Below is a small trained network, with its code and all its weights. Each question gives an input and a target symbol and asks what happens when units are switched off, that is, made to give their printed mean instead of their output.

import numpy as np


def w(rows, s, z=0):
    codes = np.array(rows[::2]) - 128.0
    scale = np.full(codes.shape[1], s)
    scale[-1] = z or s
    return codes * scale


def norm(h):
    return h / np.sqrt((h * h).mean(-1, keepdims=True) + 1e-5)


def f(y):
    return np.maximum(y, 0)


def softmax(a):
    e = np.exp(a - a.max(-1, keepdims=True))
    return e / e.sum(-1, keepdims=True)


def log_softmax(a):
    a = a - a.max(-1, keepdims=True)
    return a - np.log(np.exp(a).sum(-1, keepdims=True))


def net(x, mask):
    ids = ['αβδεζξσψ'.index(c) for c in x.split()]
    T = len(ids)
    res = E[ids] + P[:T]
    r = norm(res)
    for j in range(3):
        rows = slice(3 * j, 3 * j + 3)
        q, k, v = (r @ M[0][rows].T for M in (Q, K, V))
        z = softmax(np.where(np.tri(T) > 0, q @ k.T / 3**0.5, -1e9)) @ v
        o = O[0][rows]
        res = res + np.where(mask[j], z, o[:, -1]) @ o[:, :-1]
    y = f(norm(res) @ A[0][:, :-1].T + A[0][:, -1])
    res = res + np.where(mask[3:11], y, B[0][:, -1]) @ B[0][:, :-1]
    return log_softmax(norm(res)[-1] @ U[:, :-1].T + U[:, -1])


Q, K, V, O, A, B = {}, {}, {}, {}, {}, {}
E = w([
[165,175,116,161,74,203,99,233,92],'α',
[212,80,114,149,69,129,96,91,159],'β',
[87,156,115,192,64,136,148,201,59],'δ',
[126,141,221,126,149,121,68,113,136],'ε',
[86,79,85,166,121,95,164,154,118],'ζ',
[216,199,81,146,93,59,228,135,151],'ξ',
[165,5,39,123,181,86,112,154,174],'σ',
[199,109,94,34,174,157,107,192,121],'ψ',
],0.022)
P = w([
[183,127,127,206,184,163,77,149,8],'0',
[134,127,114,200,163,99,79,186,57],'1',
[135,114,131,158,154,75,93,169,78],'2',
[131,107,146,130,152,71,116,168,83],'3',
[120,104,142,121,140,73,123,168,93],'4',
[114,106,141,114,125,72,120,169,110],'5',
[106,102,149,101,125,79,141,172,108],'6',
[100,104,141,101,113,82,140,173,121],'7',
[92,99,143,90,108,87,150,180,127],'8',
[85,96,141,93,93,93,159,184,138],'9',
[78,94,147,84,89,101,168,196,145],'10',
[70,90,158,97,80,109,171,197,158],'11',
[57,84,163,106,66,122,169,208,173],'12',
],0.012)
Q[0] = w([
[108,138,140,130,133,103,136,125,120],'H1',
[167,109,134,148,142,160,120,92,113],'H1',
[149,80,149,123,136,48,133,245,155],'H1',
[67,99,131,158,93,61,149,92,126],'H2',
[165,94,154,128,116,164,150,107,162],'H2',
[96,119,107,119,213,160,141,84,203],'H2',
[54,188,150,102,156,183,110,113,136],'H3',
[131,115,121,156,146,141,171,179,106],'H3',
[125,202,136,94,147,134,147,93,149],'H3',
],0.013)
K[0] = w([
[104,139,134,171,161,176,124,129,157],'H1',
[107,97,138,143,185,136,69,115,38],'H1',
[164,255,97,102,111,85,229,108,229],'H1',
[82,120,117,176,115,86,166,68,131],'H2',
[246,153,89,114,82,65,101,141,158],'H2',
[111,36,82,91,177,133,125,144,151],'H2',
[110,192,133,166,191,99,100,135,99],'H3',
[101,110,150,119,61,137,173,194,149],'H3',
[140,189,154,141,174,103,106,152,90],'H3',
],0.011)
V[0] = w([
[193,105,83,143,85,169,145,89,140],'H1',
[159,173,36,127,165,161,138,84,75],'H1',
[64,98,94,68,94,171,50,82,75],'H1',
[2,107,242,81,67,162,101,150,158],'H2',
[166,117,77,120,87,121,133,141,112],'H2',
[130,209,181,170,103,110,119,88,125],'H2',
[111,237,168,109,182,83,192,145,121],'H3',
[162,167,143,103,115,117,126,117,200],'H3',
[93,118,113,112,83,134,28,47,152],'H3',
],0.0097)
O[0] = w([
[143,118,113,95,111,103,76,132,145,122],'H1',
[139,122,146,162,218,159,125,127,154,100],'H1',
[131,163,132,141,99,11,118,134,58,3],'H1',
[160,79,117,75,184,106,81,73,103,111],'H2',
[161,176,110,174,83,138,140,111,106,152],'H2',
[147,87,103,135,172,136,156,148,150,92],'H2',
[120,125,94,69,89,87,100,151,181,7],'H3',
[132,142,113,139,91,135,192,173,102,41],'H3',
[82,144,117,89,185,125,148,125,109,76],'H3',
],0.012,0.0059)
A[0] = w([
[119,68,143,112,216,151,128,133,136,32],'N1',
[171,86,183,132,113,63,85,153,129,214],'N2',
[11,138,133,2,127,19,146,58,136,38],'N3',
[193,25,53,89,136,104,197,133,91,250],'N4',
[69,157,140,132,4,135,191,180,140,148],'N5',
[142,194,137,182,137,104,93,119,74,41],'N6',
[62,90,160,31,137,154,159,206,134,215],'N7',
[185,201,64,155,27,79,201,131,84,207],'N8',
],0.0093,0.0016)
B[0] = w([
[147,162,74,130,61,97,175,138,176,221],'N1',
[69,127,164,153,118,167,170,141,104,254],'N2',
[97,211,143,98,72,80,148,103,156,217],'N3',
[154,50,187,191,121,171,79,132,110,185],'N4',
[46,201,146,11,81,76,134,151,196,209],'N5',
[144,100,120,126,126,142,57,69,133,192],'N6',
[177,179,193,128,90,66,159,107,128,234],'N7',
[128,98,122,113,61,53,146,122,132,221],'N8',
],0.011,0.0068)
U = w([
[116,119,113,116,152,131,122,143,112,4],'α',
[81,156,137,123,163,232,253,174,57,84],'β',
[117,116,102,110,154,131,112,138,108,54],'δ',
[113,120,114,108,151,142,127,139,96,41],'ε',
[168,55,215,181,139,163,59,130,27,240],'ζ',
[113,112,107,90,157,153,118,132,90,96],'ξ',
[171,56,127,82,141,162,86,116,216,143],'σ',
[90,178,145,128,52,60,159,190,177,168],'ψ',
],0.0072,0.0023)

Each question gives the input, a string of symbols that net reads in full, and the target symbol t.
The units are the heads (3 rows each of Q, K, V and O) and the neurons (one row each of A and B). Each row of codes is followed by its name. A weight is (code - 128) times the scale printed after its matrix; where a second scale follows, it is the last column's (O, A, B and U).
mask holds one flag per unit, heads first, then neurons. A switched-off unit (its flag False) gives its mean, the last column of its rows in O or B, instead of its output. The means were averaged over made-up inputs and are rounded, as every weight is.
A unit's drop is (log p(t) with every unit on - log p(t) with that unit switched off) / (log p(t) with every unit on - log p(t) with every unit switched off).
The circuit of an input: a set's keep is (log p(t) with only the set's units on - log p(t) with every unit switched off) / (log p(t) with every unit on - log p(t) with every unit switched off). Starting from all 11 units, units are removed one at a time, each time the one whose removal leaves the highest keep (on an exact tie, the one counted first), for as long as the keep stays at least 0.8.
circuit, biggest first: the units of the circuit, biggest drop first
k most important neurons: the k neurons with the biggest drops, biggest first
heads that matter: for each layer, one digit per head in row order, 1 if its drop is at least 0.15 and else 0, layers parted by /
drop of u: that unit's drop, to one decimal
input ψ ψ ψ ψ ε ε ζ ζ ε ε ξ, target σ: heads that matter => 110
input ψ β σ ζ ψ ζ ε, target ζ: most important neuron => (N5)
input δ ε δ β ε β ζ δ ζ β ψ, target ζ: heads that matter => 001
input ζ ε α σ ψ ε ε ε σ, target ψ: heads that matter => 110
input α ζ α ε σ ε ξ β β α, target β: heads that matter => 101
input σ ζ ψ ζ ε σ σ, target ψ: heads that matter => 010
input β ψ ε ψ, target ψ: heads that matter => 010
input ψ ε ψ ψ ψ ε ε δ ζ, target ζ: circuit, biggest first => (H2; N4)
input α δ ε ε ψ ε β, target ζ: circuit, biggest first => (H3; N4)
input σ ε ψ ε ξ ψ ε ε ψ ζ δ ε ζ, target σ: circuit, biggest first => (H1; H2)
input ψ β ζ ζ δ, target ζ: heads that matter => 011
input σ ε ε ε ε ε ε ζ ψ ε β, target ζ: circuit, biggest first => (H2; N4; H3)
input ζ ε ε ζ δ β ξ, target β: heads that matter => 101
input ε ε ε ε ζ ψ ε β ξ ψ σ, target β: heads that matter => 111
input β δ ψ ε β ε σ, target ζ: heads that matter => 101
input ε ψ ζ ζ ψ δ ε ζ ε α, target ζ: heads that matter => 010
input ε σ ε β ψ ξ ζ β, target β: heads that matter => 111
input ξ ε β ε ζ ψ β δ ε ψ δ ζ, target σ: circuit, biggest first => (H1)
input ψ δ α α σ ζ ζ ε ζ ξ δ, target σ: heads that matter => 111
input ψ δ ζ σ, target ζ: heads that matter => 001
input ζ ε β ξ, target β: drop of H3 => 0.3
input ζ ψ ψ, target ψ: drop of N8 => 0.3
input ε ε ζ ε ε ε ζ ζ ζ ψ, target ζ: drop of H1 => 0.2
input β ξ ψ, target β: drop of N6 => 0.1
